Below is a small trained network, with its code and all its weights. Each question gives an input and a class and asks what happens when units are switched off, that is, made to give their printed mean instead of their output.

import numpy as np


def w(rows, s, z=0):
    codes = np.array(rows[::2]) - 128.0
    scale = np.full(codes.shape[1], s)
    scale[-1] = z or s
    return codes * scale


def norm(h):
    return h / np.sqrt((h * h).mean(-1, keepdims=True) + 1e-5)


def f(y):
    return np.maximum(y, 0)


def log_softmax(a):
    a = a - a.max(-1, keepdims=True)
    return a - np.log(np.exp(a).sum(-1, keepdims=True))


def net(x, mask):
    res = np.array(x, float).reshape(1, 6) / 4 @ E
    u = 0
    for l in range(3):
        y = f(norm(res) @ A[l][:, :-1].T + A[l][:, -1])
        res = res + np.where(mask[u : u + 12], y, B[l][:, -1]) @ B[l][:, :-1]
        u += 12
    return log_softmax(norm(res)[-1] @ U[:, :-1].T + U[:, -1])


A, B = {}, {}
E = w([
[129,124,123],'x0',
[129,125,127],'x1',
[126,130,130],'x2',
[137,204,40],'x3',
[254,146,142],'x4',
[126,131,131],'x5',
],0.0077)
A[0] = w([
[89,38,99,54],'L0N0',
[230,80,178,3],'L0N1',
[143,96,110,129],'L0N2',
[214,95,186,61],'L0N3',
[85,177,71,102],'L0N4',
[70,85,248,109],'L0N5',
[228,159,126,49],'L0N6',
[188,98,208,18],'L0N7',
[132,150,97,51],'L0N8',
[214,140,120,39],'L0N9',
[124,163,72,146],'L0N10',
[112,71,136,64],'L0N11',
],0.011,0.0026)
B[0] = w([
[187,93,140,172],'L0N0',
[6,159,108,252],'L0N1',
[113,106,122,141],'L0N2',
[21,142,99,249],'L0N3',
[69,130,60,206],'L0N4',
[248,101,178,253],'L0N5',
[229,167,183,241],'L0N6',
[13,113,147,227],'L0N7',
[90,121,194,152],'L0N8',
[216,148,151,216],'L0N9',
[111,229,100,199],'L0N10',
[162,120,140,161],'L0N11',
],0.019,0.0056)
A[1] = w([
[107,136,137,197],'L1N0',
[104,119,78,20],'L1N1',
[95,133,126,225],'L1N2',
[4,142,124,230],'L1N3',
[178,150,109,108],'L1N4',
[177,141,118,147],'L1N5',
[101,119,79,7],'L1N6',
[197,109,150,165],'L1N7',
[106,123,74,3],'L1N8',
[159,140,122,87],'L1N9',
[133,115,120,112],'L1N10',
[202,63,145,127],'L1N11',
],0.02,0.0013)
B[1] = w([
[129,99,116,154],'L1N0',
[130,174,80,148],'L1N1',
[133,96,138,165],'L1N2',
[171,2,160,250],'L1N3',
[156,136,172,158],'L1N4',
[141,143,170,158],'L1N5',
[132,174,80,149],'L1N6',
[72,144,99,173],'L1N7',
[149,170,78,149],'L1N8',
[147,136,149,146],'L1N9',
[122,122,145,131],'L1N10',
[22,159,111,175],'L1N11',
],0.037,0.015)
A[2] = w([
[174,249,183,3],'L2N0',
[56,152,119,75],'L2N1',
[66,179,126,129],'L2N2',
[144,84,32,47],'L2N3',
[161,93,10,27],'L2N4',
[134,149,130,81],'L2N5',
[103,102,100,69],'L2N6',
[163,68,44,69],'L2N7',
[131,129,127,70],'L2N8',
[59,157,116,138],'L2N9',
[140,114,78,80],'L2N10',
[124,126,122,29],'L2N11',
],0.014,0.0019)
B[2] = w([
[237,204,251,249],'L2N0',
[58,152,137,192],'L2N1',
[50,149,150,202],'L2N2',
[153,191,65,217],'L2N3',
[183,165,25,221],'L2N4',
[144,140,151,142],'L2N5',
[155,151,165,168],'L2N6',
[128,178,50,255],'L2N7',
[126,133,124,128],'L2N8',
[54,136,89,194],'L2N9',
[143,136,91,166],'L2N10',
[110,123,154,128],'L2N11',
],0.028,0.0059)
U = w([
[21,152,137,250],'0',
[144,2,168,79],'1',
[183,151,23,131],'2',
[200,201,217,34],'3',
],0.017,0.0013)

Each question gives the input, the list of numbers given to net, and the class t.
The units are the neurons (one row each of A and B). Each row of codes is followed by its name. A weight is (code - 128) times the scale printed after its matrix; where a second scale follows, it is the last column's (A, B and U).
mask holds one flag per neuron, layer by layer. A switched-off neuron (its flag False) gives its mean, the last column of its row in B, instead of its output. The means were averaged over made-up inputs and are rounded, as every weight is.
A unit's drop is (log p(t) with every unit on - log p(t) with that unit switched off) / (log p(t) with every unit on - log p(t) with every unit switched off).
most important unit: the unit with the biggest drop
k most important neurons: the k neurons with the biggest drops, biggest first
top k neurons in layer l: the k neurons of layer l with the biggest drops, biggest first
drop of u: that unit's drop, to one decimal
input [-4,-6,6,1,-3,5], class 2: most important unit -> L0N6
input [4,6,-7,0,-1,-3], class 0: 3 most important neurons -> L0N0; L0N1; L0N3
input [-3,-7,-4,0,6,-5], class 1: top 3 neurons in layer 0 -> L0N1; L0N5; L0N3
input [1,-2,-2,1,-4,-7], class 2: 3 most important neurons -> L0N6; L0N5; L0N9
input [-7,4,3,-6,0,2], class 0: 2 most important neurons -> L0N5; L1N3
input [-2,-2,-8,2,5,-7], class 3: 2 most important neurons -> L0N6; L1N3
input [-7,-2,1,1,-6,7], class 2: 3 most important neurons -> L0N6; L0N4; L0N9
input [6,-1,-4,-3,-5,-7], class 0: top 2 neurons in layer 1 -> L1N11; L1N3
input [3,-3,3,-6,-6,-4], class 0: 2 most important neurons -> L1N11; L1N3
input [6,8,-7,-1,7,6], class 1: drop of L0N1 -> 0.1
input [3,-2,1,6,8,-2], class 3: drop of L0N8 -> 0.0
input [-4,-6,-4,-2,-2,-8], class 0: drop of L1N11 -> 1.3
input [-4,-7,-5,-7,-4,-4], class 0: 2 most important neurons -> L1N11; L1N3
input [-7,-2,-1,-2,-1,-4], class 0: most important unit -> L1N11
